Here is a tiny trained network, its code and every weight. The questions are about switching its units off for an input and a class, where a switched-off unit gives its printed mean instead of its output.

import numpy as np


def w(rows, s, z=0):
    codes = np.array(rows[::2]) - 128.0
    scale = np.full(codes.shape[1], s)
    scale[-1] = z or s
    return codes * scale


def norm(h):
    return h / np.sqrt((h * h).mean(-1, keepdims=True) + 1e-5)


def f(y):
    return np.maximum(y, 0)


def log_softmax(a):
    a = a - a.max(-1, keepdims=True)
    return a - np.log(np.exp(a).sum(-1, keepdims=True))


def net(x, mask):
    res = np.array(x, float).reshape(1, 5) / 4 @ E
    u = 0
    for l in range(4):
        y = f(norm(res) @ A[l][:, :-1].T + A[l][:, -1])
        res = res + np.where(mask[u : u + 7], y, B[l][:, -1]) @ B[l][:, :-1]
        u += 7
    return log_softmax(norm(res)[-1] @ U[:, :-1].T + U[:, -1])


A, B = {}, {}
E = w([
[132,137,98,150,146,106],'x0',
[20,135,163,51,187,3],'x1',
[63,140,3,50,115,189],'x2',
[2,197,150,224,61,146],'x3',
[158,181,101,99,24,71],'x4',
],0.0079)
A[0] = w([
[58,117,77,131,103,182,145],'L0N1',
[52,102,93,142,250,224,9],'L0N2',
[34,130,82,58,146,109,207],'L0N3',
[130,161,47,84,26,94,84],'L0N4',
[145,127,59,44,160,168,134],'L0N5',
[161,126,42,141,90,220,54],'L0N6',
[38,161,103,156,107,181,4],'L0N7',
],0.018,0.0041)
B[0] = w([
[122,222,72,135,92,108,210],'L0N1',
[166,108,209,66,5,173,220],'L0N2',
[48,155,116,84,198,111,249],'L0N3',
[162,103,197,72,15,167,223],'L0N4',
[191,182,29,101,140,86,217],'L0N5',
[58,127,149,141,240,218,228],'L0N6',
[140,55,33,164,110,77,202],'L0N7',
],0.022,0.012)
A[1] = w([
[68,94,102,224,42,96,1],'L1N1',
[229,100,74,77,169,133,76],'L1N2',
[120,75,64,183,98,104,64],'L1N3',
[188,117,158,168,128,110,84],'L1N4',
[165,164,126,243,118,203,101],'L1N5',
[167,143,224,248,136,75,164],'L1N6',
[124,135,136,163,111,124,51],'L1N7',
],0.019,0.005)
B[1] = w([
[146,99,135,250,104,59,211],'L1N1',
[169,101,146,240,145,78,241],'L1N2',
[123,129,92,173,101,103,168],'L1N3',
[161,161,99,107,122,133,183],'L1N4',
[50,71,150,107,172,185,254],'L1N5',
[115,239,54,69,94,158,249],'L1N6',
[140,126,137,143,117,126,141],'L1N7',
],0.023,0.0069)
A[2] = w([
[68,137,178,146,47,142,100],'L2N1',
[1,99,198,87,227,106,95],'L2N2',
[119,99,200,152,104,107,118],'L2N3',
[61,178,183,91,141,13,127],'L2N4',
[169,143,214,136,51,156,75],'L2N5',
[192,64,209,62,1,157,251],'L2N6',
[200,61,131,140,155,40,32],'L2N7',
],0.016,0.0022)
B[2] = w([
[210,123,185,147,71,90,198],'L2N1',
[51,20,116,101,212,212,217],'L2N2',
[96,127,106,96,136,114,151],'L2N3',
[58,118,232,159,201,191,218],'L2N4',
[195,110,136,73,98,171,185],'L2N5',
[254,109,237,60,58,105,244],'L2N6',
[93,125,151,193,146,49,170],'L2N7',
],0.016,0.011)
A[3] = w([
[120,127,127,229,79,59,31],'L3N1',
[122,152,16,72,74,144,78],'L3N2',
[141,153,129,71,171,143,150],'L3N3',
[174,93,117,198,122,219,122],'L3N4',
[54,135,135,79,191,65,35],'L3N5',
[140,127,116,109,112,84,1],'L3N6',
[253,92,79,151,204,37,164],'L3N7',
],0.018,0.0012)
B[3] = w([
[187,53,178,208,222,22,223],'L3N1',
[206,243,90,135,216,76,255],'L3N2',
[116,120,122,227,109,131,219],'L3N3',
[21,102,232,63,169,42,212],'L3N4',
[152,50,142,194,116,248,232],'L3N5',
[177,117,115,180,142,194,163],'L3N6',
[47,69,161,222,21,55,231],'L3N7',
],0.015,0.0085)
U = w([
[63,114,116,111,179,164,200],'0',
[136,122,85,200,119,23,174],'1',
[152,249,21,99,142,109,119],'2',
[189,133,151,59,76,109,5],'3',
],0.016,0.0011)

Each question gives the input, the list of numbers given to net, and the class t.
The units are the neurons (one row each of A and B). Each row of codes is followed by its name. A weight is (code - 128) times the scale printed after its matrix; where a second scale follows, it is the last column's (A, B and U).
mask holds one flag per neuron, layer by layer. A switched-off neuron (its flag False) gives its mean, the last column of its row in B, instead of its output. The means were averaged over made-up inputs and are rounded, as every weight is.
A unit's drop is (log p(t) with every unit on - log p(t) with that unit switched off) / (log p(t) with every unit on - log p(t) with every unit switched off).
The circuit of an input: a set's keep is (log p(t) with only the set's units on - log p(t) with every unit switched off) / (log p(t) with every unit on - log p(t) with every unit switched off). Starting from the 12 units with the biggest drops (on a tie, the unit counted first), units are removed one at a time, each time the one whose removal leaves the highest keep (on an exact tie, the one counted first), for as long as the keep stays at least 0.8.
units of the circuit, in order: the units of the circuit, biggest drop first
top k neurons: the k neurons with the biggest drops, biggest first
k most important neurons of layer l: the k neurons of layer l with the biggest drops, biggest first
input [1,-2,6,7,-6], class 1: units of the circuit, in order -> [L0N7]
input [-8,8,-1,-8,5], class 0: top 4 neurons -> [L0N3 L0N7 L2N4 L1N1]
input [-1,-6,-6,-2,5], class 0: top 2 neurons -> [L1N5 L0N2]
input [-1,-5,1,5,3], class 0: top 2 neurons -> [L0N6 L1N5]
input [3,5,2,-8,-7], class 1: top 3 neurons -> [L0N5 L1N2 L0N4]
input [7,1,-7,6,5], class 2: top 2 neurons -> [L1N6 L0N7]
input [7,0,-4,2,0], class 2: 4 most important neurons of layer 0 -> [L0N3 L0N5 L0N6 L0N7]
input [-1,0,7,7,-4], class 1: 2 most important neurons of layer 1 -> [L1N1 L1N6]
input [-8,0,5,-7,2], class 1: top 2 neurons -> [L0N5 L1N2]
input [-5,-6,-2,1,6], class 0: top 2 neurons -> [L0N6 L0N2]
input [-5,-4,-8,-5,5], class 2: top 3 neurons -> [L1N6 L0N5 L0N3]
input [1,-2,8,-8,-3], class 1: top 4 neurons -> [L0N5 L1N2 L3N7 L1N6]
input [0,6,-6,-4,4], class 0: 2 most important neurons of layer 2 -> [L2N4 L2N5]
input [-4,-5,0,-3,1], class 0: units of the circuit, in order -> [L0N6]
input [2,-7,4,4,-8], class 3: 2 most important neurons of layer 0 -> [L0N2 L0N3]
input [-7,-6,8,5,7], class 2: top 4 neurons -> [L0N1 L0N2 L0N6 L3N2]
input [8,5,-5,1,1], class 0: top 2 neurons -> [L0N7 L0N2]
input [5,-1,-2,-4,3], class 1: top 2 neurons -> [L0N2 L1N2]
input [-3,3,-4,5,-6], class 3: top 2 neurons -> [L0N2 L0N1]
input [2,1,7,-5,2], class 2: units of the circuit, in order -> [L0N5]
input [1,2,4,1,-2], class 2: 2 most important neurons of layer 0 -> [L0N3 L0N1]
input [4,-6,7,-4,1], class 2: 2 most important neurons of layer 0 -> [L0N5 L0N6]
input [-6,8,-7,4,7], class 0: 3 most important neurons of layer 0 -> [L0N2 L0N7 L0N4]
input [-4,7,2,3,6], class 0: 2 most important neurons of layer 0 -> [L0N3 L0N2]
input [1,-4,-4,-3,-1], class 0: 2 most important neurons of layer 0 -> [L0N5 L0N2]
input [-4,0,-5,-3,1], class 2: 2 most important neurons of layer 0 -> [L0N3 L0N5]
